Here is a tiny trained network, its code and every weight. The questions are about switching its units off for an input and a target symbol, where a switched-off unit gives its printed mean instead of its output.

import numpy as np


def w(rows, s, z=0):
    codes = np.array(rows[::2]) - 128.0
    scale = np.full(codes.shape[1], s)
    scale[-1] = z or s
    return codes * scale


def f(y):
    return y / 2 * (1 + np.tanh(0.7978845608 * (y + 0.044715 * y**3)))


def softmax(a):
    e = np.exp(a - a.max(-1, keepdims=True))
    return e / e.sum(-1, keepdims=True)


def log_softmax(a):
    a = a - a.max(-1, keepdims=True)
    return a - np.log(np.exp(a).sum(-1, keepdims=True))


def net(x, mask):
    ids = ['ΔΘΛΞΣβγεζηψω'.index(c) for c in x.split()]
    T = len(ids)
    res = E[ids] + P[:T]
    u = 0
    for l in range(3):
        q, k, v = (res @ M[l].T for M in (Q, K, V))
        z = softmax(np.where(np.tri(T) > 0, q @ k.T / 4**0.5, -1e9)) @ v
        res = res + np.where(mask[u], z, O[l][:, -1]) @ O[l][:, :-1]
        u += 1
        y = f(res @ A[l][:, :-1].T + A[l][:, -1])
        res = res + np.where(mask[u : u + 8], y, B[l][:, -1]) @ B[l][:, :-1]
        u += 8
    return log_softmax(res[-1] @ U[:, :-1].T + U[:, -1])


Q, K, V, O, A, B = {}, {}, {}, {}, {}, {}
E = w([
[168,217,231],'Δ',
[154,139,180],'Θ',
[74,92,132],'Λ',
[124,118,196],'Ξ',
[98,103,108],'Σ',
[90,91,82],'β',
[58,170,49],'γ',
[121,92,53],'ε',
[118,254,101],'ζ',
[106,93,67],'η',
[214,179,133],'ψ',
[98,108,110],'ω',
],0.022)
P = w([
[2,107,192],'0',
[225,114,42],'1',
[203,113,59],'2',
[196,110,81],'3',
[185,110,91],'4',
[177,106,94],'5',
[171,100,99],'6',
[161,99,99],'7',
[161,93,101],'8',
[163,92,102],'9',
[161,93,105],'10',
[158,89,105],'11',
[155,88,103],'12',
],0.0091)
Q[0] = w([
[61,240,185],'0.h1',
[50,254,60],'0.h1',
[185,211,113],'0.h1',
[80,73,35],'0.h1',
],0.0041)
K[0] = w([
[253,166,146],'0.h1',
[113,62,173],'0.h1',
[109,123,225],'0.h1',
[161,214,146],'0.h1',
],0.0073)
V[0] = w([
[161,151,100],'0.h1',
[120,171,46],'0.h1',
[223,112,59],'0.h1',
[1,245,97],'0.h1',
],0.0058)
O[0] = w([
[178,171,101,137],'0.h1',
[140,85,51,166],'0.h1',
[252,98,21,239],'0.h1',
[78,207,155,1],'0.h1',
],0.004,0.00045)
A[0] = w([
[210,44,66,152],'0.n1',
[67,197,151,87],'0.n2',
[95,142,133,131],'0.n3',
[59,120,155,1],'0.n4',
[125,254,129,122],'0.n5',
[166,77,66,87],'0.n6',
[110,109,238,149],'0.n7',
[157,164,75,223],'0.n8',
],0.011,0.0076)
B[0] = w([
[74,123,123,254],'0.n1',
[67,164,130,140],'0.n2',
[95,102,134,128],'0.n3',
[59,68,179,124],'0.n4',
[199,254,85,182],'0.n5',
[190,132,213,175],'0.n6',
[137,192,155,189],'0.n7',
[54,116,167,237],'0.n8',
],0.0086,0.0082)
Q[1] = w([
[23,131,102],'1.h1',
[108,131,76],'1.h1',
[207,200,1],'1.h1',
[75,104,69],'1.h1',
],0.0079)
K[1] = w([
[23,164,150],'1.h1',
[87,140,213],'1.h1',
[189,136,106],'1.h1',
[85,157,249],'1.h1',
],0.011)
V[1] = w([
[231,97,2],'1.h1',
[78,154,153],'1.h1',
[34,144,137],'1.h1',
[156,142,151],'1.h1',
],0.0084)
O[1] = w([
[70,103,125,7],'1.h1',
[180,1,138,178],'1.h1',
[59,250,62,187],'1.h1',
[164,158,130,132],'1.h1',
],0.0086,0.021)
A[1] = w([
[89,153,86,136],'1.n1',
[173,119,137,24],'1.n2',
[62,115,179,2],'1.n3',
[93,2,113,162],'1.n4',
[196,76,126,66],'1.n5',
[156,94,84,49],'1.n6',
[200,164,127,203],'1.n7',
[164,119,82,163],'1.n8',
],0.015,0.0067)
B[1] = w([
[152,36,172,159],'1.n1',
[127,254,92,134],'1.n2',
[36,200,203,128],'1.n3',
[33,73,5,144],'1.n4',
[212,156,208,145],'1.n5',
[138,212,129,138],'1.n6',
[84,93,123,251],'1.n7',
[7,204,173,172],'1.n8',
],0.0081,0.018)
Q[2] = w([
[145,153,191],'2.h1',
[215,138,151],'2.h1',
[109,155,252],'2.h1',
[82,86,145],'2.h1',
],0.017)
K[2] = w([
[206,129,95],'2.h1',
[86,116,76],'2.h1',
[254,141,82],'2.h1',
[142,99,213],'2.h1',
],0.013)
V[2] = w([
[141,130,247],'2.h1',
[182,100,151],'2.h1',
[192,136,166],'2.h1',
[2,157,160],'2.h1',
],0.01)
O[2] = w([
[94,140,254,162],'2.h1',
[235,114,129,72],'2.h1',
[13,123,198,108],'2.h1',
[167,96,230,250],'2.h1',
],0.0075,0.013)
A[2] = w([
[135,143,156,25],'2.n1',
[114,142,156,227],'2.n2',
[230,169,155,1],'2.n3',
[120,184,242,216],'2.n4',
[57,223,95,10],'2.n5',
[58,202,126,27],'2.n6',
[134,11,190,248],'2.n7',
[251,151,191,82],'2.n8',
],0.011,0.007)
B[2] = w([
[82,83,98,135],'2.n1',
[86,162,31,174],'2.n2',
[199,126,254,130],'2.n3',
[128,144,80,253],'2.n4',
[174,79,230,153],'2.n5',
[241,50,91,158],'2.n6',
[222,76,166,180],'2.n7',
[5,127,187,153],'2.n8',
],0.0086,0.03)
U = w([
[161,216,178,4],'Δ',
[97,225,20,142],'Θ',
[90,94,200,126],'Λ',
[251,152,116,183],'Ξ',
[153,99,155,177],'Σ',
[199,62,195,104],'β',
[153,126,107,138],'γ',
[153,124,46,26],'ε',
[112,140,84,255],'ζ',
[209,71,112,92],'η',
[103,64,124,160],'ψ',
[148,109,143,138],'ω',
],0.011,0.0059)

Each question gives the input, a string of symbols that net reads in full, and the target symbol t.
The units are the heads (4 rows each of Q, K, V and O) and the neurons (one row each of A and B). Each row of codes is followed by its name. A weight is (code - 128) times the scale printed after its matrix; where a second scale follows, it is the last column's (O, A, B and U).
mask holds one flag per unit, layer by layer, with each layer's heads first. A switched-off unit (its flag False) gives its mean, the last column of its rows in O or B, instead of its output. The means were averaged over made-up inputs and are rounded, as every weight is.
A unit's drop is (log p(t) with every unit on - log p(t) with that unit switched off) / (log p(t) with every unit on - log p(t) with every unit switched off).
The circuit of an input: a set's keep is (log p(t) with only the set's units on - log p(t) with every unit switched off) / (log p(t) with every unit on - log p(t) with every unit switched off). Starting from the 12 units with the biggest drops (on a tie, the unit counted first), units are removed one at a time, each time the one whose removal leaves the highest keep (on an exact tie, the one counted first), for as long as the keep stays at least 0.8.
circuit, biggest first: the units of the circuit, biggest drop first
most important unit: the unit with the biggest drop
top k neurons: the k neurons with the biggest drops, biggest first
input Ξ ψ ω η, target Ξ: top 3 neurons	[0.n7; 2.n5; 2.n6]
input ψ β Λ β ψ η ψ ω, target ψ: circuit, biggest first	[1.n4; 1.h1; 0.n5]
input Λ Ξ ζ ζ ψ Ξ η ε, target Λ: circuit, biggest first	[2.h1; 0.h1; 2.n8]
input Λ γ Θ Θ η ω ω, target Λ: circuit, biggest first	[2.h1; 0.h1; 2.n8]
input β Σ Σ Ξ β ζ Ξ ζ Σ η, target β: circuit, biggest first	[0.h1; 2.h1; 1.n3]
input Ξ η Λ Θ Σ, target Ξ: top 3 neurons	[0.n7; 2.n5; 2.n6]
input ε ζ Σ Ξ Ξ ε ζ ω Ξ η, target ε: top 3 neurons	[1.n8; 1.n4; 1.n3]
input β Λ ψ Σ Σ Λ ω Δ ζ β, target β: circuit, biggest first	[0.h1; 2.h1; 1.n3]
input ψ ψ Σ ψ ψ ψ Ξ β ψ Ξ Ξ ω, target ψ: circuit, biggest first	[1.n4; 1.h1; 0.n5; 0.h1]
input Λ Δ ζ Δ ψ γ Ξ ψ Λ, target Λ: circuit, biggest first	[2.h1]
input ψ ψ ζ η, target ψ: circuit, biggest first	[1.n4; 1.h1; 0.n5]
input Ξ Ξ Ξ, target Λ: top 2 neurons	[2.n8; 0.n1]
input Ξ ψ η η ψ Ξ ψ β, target Ξ: top 4 neurons	[0.n7; 2.n5; 2.n6; 1.n8]
input Ξ Ξ ψ ε ψ Δ η, target Ξ: top 4 neurons	[0.n7; 2.n5; 2.n6; 0.n4]
input η ψ Ξ Δ ω Ξ Δ ε β Λ, target η: top 2 neurons	[1.n4; 1.n3]
input Δ ψ Λ ψ ε Σ η Ξ Ξ Δ Σ, target Δ: top 2 neurons	[1.n5; 0.n7]
input η Ξ Ξ Σ Ξ η ψ, target Θ: most important unit	0.n8
input ψ ε Ξ ψ Σ Ξ Ξ Δ ψ Λ ζ Λ, target ψ: circuit, biggest first	[1.n4; 0.n5; 1.h1; 0.h1]
input Δ ψ Ξ Λ, target Δ: top 4 neurons	[1.n5; 0.n5; 0.n7; 2.n3]
input β Ξ Ξ ψ Σ Δ η ζ Σ, target β: top neuron	[1.n3]
